Below are the code and all the weights of a small trained network. Each question names an input and a target symbol and asks about switching units off, where a switched-off unit gives its printed mean instead of its output.

import numpy as np


def w(rows, s, z=0):
    codes = np.array(rows[::2]) - 128.0
    scale = np.full(codes.shape[1], s)
    scale[-1] = z or s
    return codes * scale


def f(y):
    return np.maximum(y, 0)


def softmax(a):
    e = np.exp(a - a.max(-1, keepdims=True))
    return e / e.sum(-1, keepdims=True)


def log_softmax(a):
    a = a - a.max(-1, keepdims=True)
    return a - np.log(np.exp(a).sum(-1, keepdims=True))


def net(x, mask):
    ids = ['ΞΠΩαβημφψ'.index(c) for c in x.split()]
    T = len(ids)
    res = E[ids] + P[:T]
    u = 0
    for l in range(2):
        q, k, v = (res @ M[l].T for M in (Q, K, V))
        z = softmax(np.where(np.tri(T) > 0, q @ k.T / 2**0.5, -1e9)) @ v
        res = res + np.where(mask[u], z, O[l][:, -1]) @ O[l][:, :-1]
        u += 1
        y = f(res @ A[l][:, :-1].T + A[l][:, -1])
        res = res + np.where(mask[u : u + 4], y, B[l][:, -1]) @ B[l][:, :-1]
        u += 4
    return log_softmax(res[-1] @ U[:, :-1].T + U[:, -1])


Q, K, V, O, A, B = {}, {}, {}, {}, {}, {}
E = w([
[64,25,71,2,146],'Ξ',
[60,169,126,114,132],'Π',
[85,116,96,26,159],'Ω',
[146,118,77,136,91],'α',
[167,197,87,112,114],'β',
[148,99,13,151,136],'η',
[39,175,102,147,115],'μ',
[163,71,146,94,70],'φ',
[117,202,196,184,126],'ψ',
],0.017)
P = w([
[146,139,86,208,6],'0',
[101,164,91,126,127],'1',
[91,151,99,124,150],'2',
[103,145,116,131,159],'3',
[115,139,113,129,178],'4',
[127,131,124,131,183],'5',
[141,128,130,138,196],'6',
[152,119,123,133,198],'7',
[141,122,132,127,188],'8',
],0.011)
Q[0] = w([
[147,172,59,82,171],'L0H0',
[2,151,149,61,220],'L0H0',
],0.012)
K[0] = w([
[175,40,78,130,176],'L0H0',
[205,81,254,182,235],'L0H0',
],0.0087)
V[0] = w([
[107,2,138,126,83],'L0H0',
[218,115,226,100,139],'L0H0',
],0.0077)
O[0] = w([
[81,85,144,2,20,172],'L0H0',
[41,190,237,180,147,3],'L0H0',
],0.0076,0.0029)
A[0] = w([
[142,195,69,149,86,5],'L0N0',
[2,176,185,87,161,56],'L0N1',
[164,234,128,218,85,141],'L0N2',
[233,186,141,102,98,89],'L0N3',
],0.0078,0.0025)
B[0] = w([
[76,121,60,174,221,169],'L0N0',
[85,2,153,66,174,203],'L0N1',
[77,125,98,225,39,253],'L0N2',
[98,201,99,167,171,187],'L0N3',
],0.0079,0.0046)
Q[1] = w([
[24,164,138,167,157],'L1H0',
[202,50,95,192,2],'L1H0',
],0.0096)
K[1] = w([
[98,187,196,142,212],'L1H0',
[115,138,111,169,4],'L1H0',
],0.014)
V[1] = w([
[255,69,12,155,222],'L1H0',
[36,226,114,236,167],'L1H0',
],0.0061)
O[1] = w([
[114,248,123,37,155,22],'L1H0',
[51,120,146,97,88,255],'L1H0',
],0.012,0.0046)
A[1] = w([
[163,36,96,220,236,66],'L1N0',
[99,180,45,8,115,144],'L1N1',
[45,187,221,203,158,2],'L1N2',
[3,59,212,216,24,49],'L1N3',
],0.0046,0.0035)
B[1] = w([
[137,178,255,76,32,173],'L1N0',
[96,165,175,230,54,176],'L1N1',
[207,129,42,189,168,162],'L1N2',
[203,165,50,62,236,251],'L1N3',
],0.0067,0.016)
U = w([
[233,187,137,118,158,37],'Ξ',
[95,142,155,170,87,107],'Π',
[126,156,141,169,254,254],'Ω',
[113,158,147,142,72,117],'α',
[6,138,214,217,67,197],'β',
[155,230,159,114,133,62],'η',
[106,151,142,126,82,75],'μ',
[140,55,150,223,31,131],'φ',
[33,26,157,87,150,123],'ψ',
],0.0055,0.0048)

Each question gives the input, a string of symbols that net reads in full, and the target symbol t.
The units are the heads (2 rows each of Q, K, V and O) and the neurons (one row each of A and B). Each row of codes is followed by its name. A weight is (code - 128) times the scale printed after its matrix; where a second scale follows, it is the last column's (O, A, B and U).
mask holds one flag per unit, layer by layer, with each layer's heads first. A switched-off unit (its flag False) gives its mean, the last column of its rows in O or B, instead of its output. The means were averaged over made-up inputs and are rounded, as every weight is.
A unit's drop is (log p(t) with every unit on - log p(t) with that unit switched off) / (log p(t) with every unit on - log p(t) with every unit switched off).
The circuit of an input: a set's keep is (log p(t) with only the set's units on - log p(t) with every unit switched off) / (log p(t) with every unit on - log p(t) with every unit switched off). Starting from all 10 units, units are removed one at a time, each time the one whose removal leaves the highest keep (on an exact tie, the one counted first), for as long as the keep stays at least 0.8.
units of the circuit, in order: the units of the circuit, biggest drop first
k most important neurons: the k neurons with the biggest drops, biggest first
top k neurons in layer l: the k neurons of layer l with the biggest drops, biggest first
drop when u is switched off: that unit's drop, to one decimal
input ψ η β, target η: units of the circuit, in order => L1H0, L0H0
input η α ψ φ φ Ξ α, target η: units of the circuit, in order => L1H0, L0H0, L0N0
input ψ φ φ Π Ω ψ α, target ψ: units of the circuit, in order => L0N2, L1H0, L0H0, L1N1
input φ Ω φ φ Π, target ψ: units of the circuit, in order => L0H0, L0N1
input β μ φ η φ, target β: 2 most important neurons => L0N2, L1N1
input η φ φ φ, target η: top neuron in layer 0 => L0N2
input φ η φ φ η, target φ: units of the circuit, in order => L0H0, L1N3, L1H0
input φ μ α ψ φ φ φ μ, target ψ: units of the circuit, in order => L0H0, L0N1, L1H0
input ψ Ω Ξ Ξ φ ψ β φ Π, target ψ: units of the circuit, in order => L0N1, L0H0, L1H0
input η φ φ η, target η: units of the circuit, in order => L1H0, L0H0, L1N1
input ψ φ φ ψ η, target ψ: units of the circuit, in order => L0N2, L1H0, L0H0
input ψ η α, target ψ: 2 most important neurons => L0N2, L1N3
input φ φ φ β, target β: 4 most important neurons => L1N3, L0N0, L0N3, L1N2
input Ξ η φ Ξ φ φ α η η, target Ξ: top 2 neurons in layer 1 => L1N0, L1N1
input β Ξ μ φ ψ φ φ, target β: top neuron in layer 1 => L1N3
input φ Π φ ψ η, target φ: top 2 neurons in layer 1 => L1N3, L1N0
input α φ φ ψ Ξ ψ η β, target η: top 2 neurons in layer 0 => L0N2, L0N3
input β η ψ φ ψ φ η α α, target β: top 2 neurons in layer 0 => L0N2, L0N0
input β η η, target β: drop when L1N1 is switched off => 0.5
input Ξ φ φ ψ φ μ φ φ η, target Ξ: drop when L1H0 is switched off => 1.8
input φ φ ψ φ φ Ξ α α, target φ: drop when L0N3 is switched off => 0.0
input φ φ φ α, target φ: drop when L1N2 is switched off => 0.0
input Ξ ψ ψ φ, target Ξ: top neuron in layer 1 => L1N1
